W: [196 121  75 124]
U: [138 138 128 138]
Y: [128 137 133 122]
B: [197 197 120 197]
X: [154  85  75 128]
F: [143 128 128 149]
G: [128  83  79 121]
places B: [197]
0 1 3
shift -1: [75]
[74]
count B: [198]
0
count U: [139]
0
shift +1: [128  83  79]
[129  84  80]

Q: [136 131 121 120 106 130 132 140 131 135 118]
D: [129 127 120 125 114 132 137 128 130 133 125]
H: [137 126  90 109  54 148 109 131 138 153 111]
A: [128 170 109  90  76  91 130 201 143 118 138]
shift +1: [ 76  91 130]
[ 77  92 131]
count H: [90]
1
count D: [129]
1

K: [153 137 100 100 137 122 105 153 117 116 137 134 153  87 100  91 114]
V: [ 98 134  99  84 136 125  81 143 141 130  92 110  88 157  97 153 124]
R: [122 137 102 115 122 155 117 129  97 138 118 101 116 115 112 109 149]
M: [122 127 129 101 113 134 154 122 122 160  81 125  87 131  75 141 177]
E: [ 78  94 139  98 140  86 106 106 159 111 113 101 117 130 110 124 134]
T: [117 148 116 111 131 124 112 162 122 114 139 134 138 101 138 105 102]
P: [ 95 109 134 112 152 100 103 121 154  96 161 158 161 126 163 120  93]
J: [ 98 134  99  84 136 125  81 143 119 104 138 127 139  96 135  73 107]
C: [102 117 102 115 122 102 117 102  97 138 114 101 116 115 112 109 149]
count K: [100]
3
places M: [122]
0 7 8
shift -1: [122 155 117 129]
[121 154 116 128]
count V: [140]
0
count C: [102]
4

zag: [184  96  89 140 195 150  85  51 136 103 151  97 117 109 151  95 173 102
 130 169 107 126 132 102 123 145  71 110 139  92 124]
Redes: [116 169 157 113  66  54 182 203 127  83 111 145 122 160 117 172  88 138
  62  95 103 145  81  91 137 107  99 164 113 116 133]
Savub: [110 177  72 153 154  72 144  99  69 120 149  72 146  79 139 138 157  80
 193 156 145 199 185 157  72 148 153 173 157 130  76]
basok: [ 68 141 151 173  96 132 118 143 128 120 147 149 196 160 172 110 132 155
 153 134 107  86 164 141 165  81 174  92 167 143 117]
Simiv: [ 82 169 149 117  86 115 132 139  63 166  95 195 141 105 104 118 104 172
 122 103 145 138 117 149 101 118 174 143 110 180  70]
Nule: [105 149 154 169 144 123 108 132  95  89 155 168 185 140 176  86 160 173
 130 161  56  70 147  96 144  51 110  88 166 118  73]
zuket: [114 173 122 116  68  56 184 176 108  72 117 126 120 147 123 176  88 105
  58  98 100 158  84  88 110 109  90 174 120 107 120]
keler: [155 137 126 172 152 128 143 144  71  69 172  97 165 168 191 144 160 109
 131 166  72 109 147  96 161  95  94 125 171  80 169]
kosuv: [197 143 161 114 158 100 162 176 144  79 125 139 109 149 124 156 131 145
  80 133  91 145  85  74 135 137  57 158 114  96 146]
places Savub: [72]
2 5 11 24
shift +1: [130 169]
[131 170]

feri: [151 103 142 143]
tup: [184 121 148 117]
feg: [108 117 110 109]
goz: [137 103 144 148]
dafu: [ 82 125 153 128]
pev: [101 153  95 139]
fegev: [96 95 96 97]
suku: [101 153 118 112]
fas: [126  99 154  93]
zusat: [96 96 96 96]
places feri: [143]
3
places zusat: [96]
0 1 2 3
places fegev: [97]
3
places fegev: [96]
0 2
count fegev: [96]
2
count zusat: [96]
4

Z: [186 186 186  89 186]
S: [ 83 186 185  97  83]
L: [152 186 152 186  84]
N: [ 83 195 194  97 164]
count S: [186]
1
shift -1: [83]
[82]
places S: [83]
0 4
shift +1: [ 83 186 185  97]
[ 84 187 186  98]
count L: [187]
0
places Z: [186]
0 1 2 4

Noz: [137 137 138 137 134 137 131 135 136 134]
sep: [133 149 116 100 141 130 114 100  96 132]
Feki: [133 149 133 100 133 116 114 147 150 116]
guto: [112 112 112 111 119 126 170 138 150 170]
getuv: [139 146 150  88 139 145 131 135 130 183]
places getuv: [139]
0 4
places Feki: [133]
0 2 4
places Noz: [137]
0 1 3 5
shift -1: [114 147]
[113 146]
count guto: [112]
3
count sep: [133]
1

Nuli: [ 90 145 145 145]
Bugem: [152 152 108 122]
Fibo: [ 90  51 144 141]
Daz: [154  79 123 146]
vegek: [138 162 144  79]
Zuza: [107  93 108 160]
shift +1: [162]
[163]
places Nuli: [145]
1 2 3
count Bugem: [107]
0
shift +1: [144]
[145]
shift +1: [152]
[153]
shift -1: [152 152]
[151 151]

nimar: [123 129 123 124  98 151 125 141 148 130 191 122 115 177  89  85 159 151
 124 132 125 146 148 137 131 133 162 115 144  95 132 124 133 106 131 123
 131 128 144 120 125 146 168  95 141]
zonub: [116 134 131 100 101 137 154 112 152 105 140 153 108 126 102 109 139 133
 129 152 149 101 158 135 129 102 165 100 109 151 102 120 133  96 130 171
 163 123 171 147 108 146 149 148 143]
fodos: [145 137 140 164 109 117 109 120 157 114  74 107 142 120 122 139 111 124
 102 135 112 118 100 123 155 159 129 121 131 101 187 140 126 137 137  98
 111 168 121 137 153 162 122 136 150]
Dus: [138 134 166 103 142 120 146 128 160 127 132 152  95 120 114 134 137 110
 164 146 152 120 151 134 129 115 141 111 111 161  92 119 117 104 170 170
 171 118 157 143 103 124 121 173 108]
galug: [123  66 141 133  98 127 116 135 130 122 157  95 117 162 135  66 167 163
 120 123 115 116 148 135 132 151 145 140  66  92  97 131 151 109 113 117
 123 141 134 130 139 131 159  84 122]
Lal: [125 116 109 123 118 138 145 129 124 111  97 151 170  97 151 174 105 112
 109 152 152 128 128 149 125  89 145 128 144 157 150 113 122 153 136 149
 157 111 160 129 117 137 110 147 177]
Zilos: [128 167 165 152  99 113 127 129 128  92  99 100 114 141  67  87 150 161
 119 128 121  91 147 124 142 134 135 148 107 103  75 137 154 116  92 121
 122 134 145 130 127  99 129 128 133]
podu: [124 153 137 148 120 116 138 148 126 125 105  97 182 121 155 160 115 125
 108 169 147 140 156 178 118 120 128 169 138 117  99 122 128 131 146 147
 126 124 127 146 137 119  96 106 157]
lun: [148 123  82 137 166 137 142 117 124 105 150 154 125 157 107 137 109 148
 100 135 119 137 137 113 116 100 141  94 137 109 162 148 131 124 110 113
  87 117 131 117 121 166 144 130 166]
vel: [133 141 154 135 151 110 133 116 145 142 149 106  83 153 103 114 122 127
 142 119 110 128 136 107 135 159 104 122 115 102 105 147 116  82 144 126
  83 150  84 143 138 122 131 128  79]
nud: [142 122  91 127  91 163 144 128 145 107 136 157 112 166  96 132 170 136
 121 145 119 171 136 116 120 109 156  89 120 108 136 152 125 125 113 126
 105 117 140 116 113 120 134 137 163]
ziboz: [135 124 131 125 109 132  98 109 146 159 149 140 162 120 126 129 137 143
 102 147 154 154 115 169 103 124 111 104 136 143 165 119 121 116 161 115
 120 145 114 169 150 170 163  93 125]
count Dus: [170]
2
places nud: [136]
10 17 22 30
places podu: [169]
19 27
count galug: [66]
3
places lun: [137]
3 5 15 21 22 28

